Below is a small trained network, with its code and all its weights. Each question gives an input and a class and asks what happens when units are switched off, that is, made to give their printed mean instead of their output.

import numpy as np


def w(rows, s, z=0):
    codes = np.array(rows[::2]) - 128.0
    scale = np.full(codes.shape[1], s)
    scale[-1] = z or s
    return codes * scale


def f(y):
    return np.maximum(y, 0)


def log_softmax(a):
    a = a - a.max(-1, keepdims=True)
    return a - np.log(np.exp(a).sum(-1, keepdims=True))


def net(x, mask):
    res = np.array(x, float).reshape(1, 6) / 4 @ E
    y = f(res @ A[0][:, :-1].T + A[0][:, -1])
    res = res + np.where(mask, y, B[0][:, -1]) @ B[0][:, :-1]
    return log_softmax(res[-1] @ U[:, :-1].T + U[:, -1])


A, B = {}, {}
E = w([
[205,133,115,128,6,64,205],'x0',
[199,138,89,170,100,142,98],'x1',
[84,104,121,134,162,199,225],'x2',
[59,196,97,103,80,111,86],'x3',
[99,144,101,173,185,42,120],'x4',
[150,53,138,54,143,68,109],'x5',
],0.011)
A[0] = w([
[118,179,80,164,131,8,83,221],'neuron 0',
[64,188,155,109,96,150,189,146],'neuron 1',
[104,122,173,113,193,104,68,226],'neuron 2',
[90,153,140,207,145,94,153,101],'neuron 3',
[120,108,179,158,95,75,85,176],'neuron 4',
[147,174,160,163,109,48,157,188],'neuron 5',
[121,136,102,98,152,58,77,99],'neuron 6',
[152,102,163,105,62,190,175,251],'neuron 7',
[80,71,186,128,101,74,178,93],'neuron 8',
[134,103,86,180,147,137,166,80],'neuron 9',
[208,122,131,157,157,175,172,143],'neuron 10',
[60,175,42,206,186,55,59,21],'neuron 11',
[144,167,108,124,83,98,108,220],'neuron 12',
],0.011,0.0026)
B[0] = w([
[54,162,158,134,185,148,79,245],'neuron 0',
[126,162,64,128,84,134,205,199],'neuron 1',
[126,194,191,138,132,88,124,231],'neuron 2',
[147,100,88,222,197,168,114,180],'neuron 3',
[121,219,180,155,150,77,115,186],'neuron 4',
[46,153,171,96,139,66,42,201],'neuron 5',
[81,85,150,61,73,103,107,200],'neuron 6',
[80,159,100,40,82,85,183,227],'neuron 7',
[255,191,184,91,102,149,112,180],'neuron 8',
[95,179,62,94,153,141,124,165],'neuron 9',
[92,193,130,96,78,126,150,198],'neuron 10',
[115,68,39,183,241,160,117,246],'neuron 11',
[95,229,174,86,92,117,140,199],'neuron 12',
],0.0079,0.012)
U = w([
[61,87,127,69,140,70,116,206],'0',
[185,98,53,117,64,104,254,207],'1',
[190,63,88,174,180,94,131,3],'2',
[212,115,187,138,132,95,81,213],'3',
],0.0085,0.0031)

Each question gives the input, the list of numbers given to net, and the class t.
The units are the neurons (one row each of A and B). Each row of codes is followed by its name. A weight is (code - 128) times the scale printed after its matrix; where a second scale follows, it is the last column's (A, B and U).
mask holds one flag per neuron, in row order. A switched-off neuron (its flag False) gives its mean, the last column of its row in B, instead of its output. The means were averaged over made-up inputs and are rounded, as every weight is.
A unit's drop is (log p(t) with every unit on - log p(t) with that unit switched off) / (log p(t) with every unit on - log p(t) with every unit switched off).
The circuit of an input: a set's keep is (log p(t) with only the set's units on - log p(t) with every unit switched off) / (log p(t) with every unit on - log p(t) with every unit switched off). Starting from the 12 units with the biggest drops (on a tie, the unit counted first), units are removed one at a time, each time the one whose removal leaves the highest keep (on an exact tie, the one counted first), for as long as the keep stays at least 0.8.
units of the circuit, in order: the units of the circuit, biggest drop first
top k neurons: the k neurons with the biggest drops, biggest first
drop of u: that unit's drop, to one decimal
input [-6,5,-4,-4,-1,5], class 3: units of the circuit, in order : (neuron 7; neuron 2)
input [-3,6,-5,-3,6,-3], class 2: top 2 neurons : (neuron 11; neuron 7)
input [-2,1,7,1,-2,2], class 1: units of the circuit, in order : (neuron 0; neuron 5)
input [0,3,0,-3,8,-4], class 2: units of the circuit, in order : (neuron 11)
input [-4,-4,-3,-5,-2,-4], class 3: units of the circuit, in order : (neuron 7; neuron 11; neuron 6)
input [-6,-8,1,2,6,-6], class 2: units of the circuit, in order : (neuron 11; neuron 3)
input [6,-1,2,-3,5,0], class 3: units of the circuit, in order : (neuron 8; neuron 1)
input [-4,6,8,-1,-5,6], class 1: units of the circuit, in order : (neuron 0; neuron 5)
input [-8,0,6,-8,-4,-6], class 1: top 2 neurons : (neuron 0; neuron 5)
input [-8,5,6,-6,1,-6], class 2: units of the circuit, in order : (neuron 7; neuron 3)
input [3,2,-6,-5,5,-3], class 0: top 3 neurons : (neuron 5; neuron 0; neuron 8)
input [6,8,-2,-4,1,5], class 0: drop of neuron 5 : 0.3
input [-4,5,-5,-1,3,-5], class 2: drop of neuron 11 : 0.7
input [-1,-7,5,-3,3,0], class 1: drop of neuron 0 : 0.2
input [0,-8,2,5,-8,2], class 1: top neuron : (neuron 1)
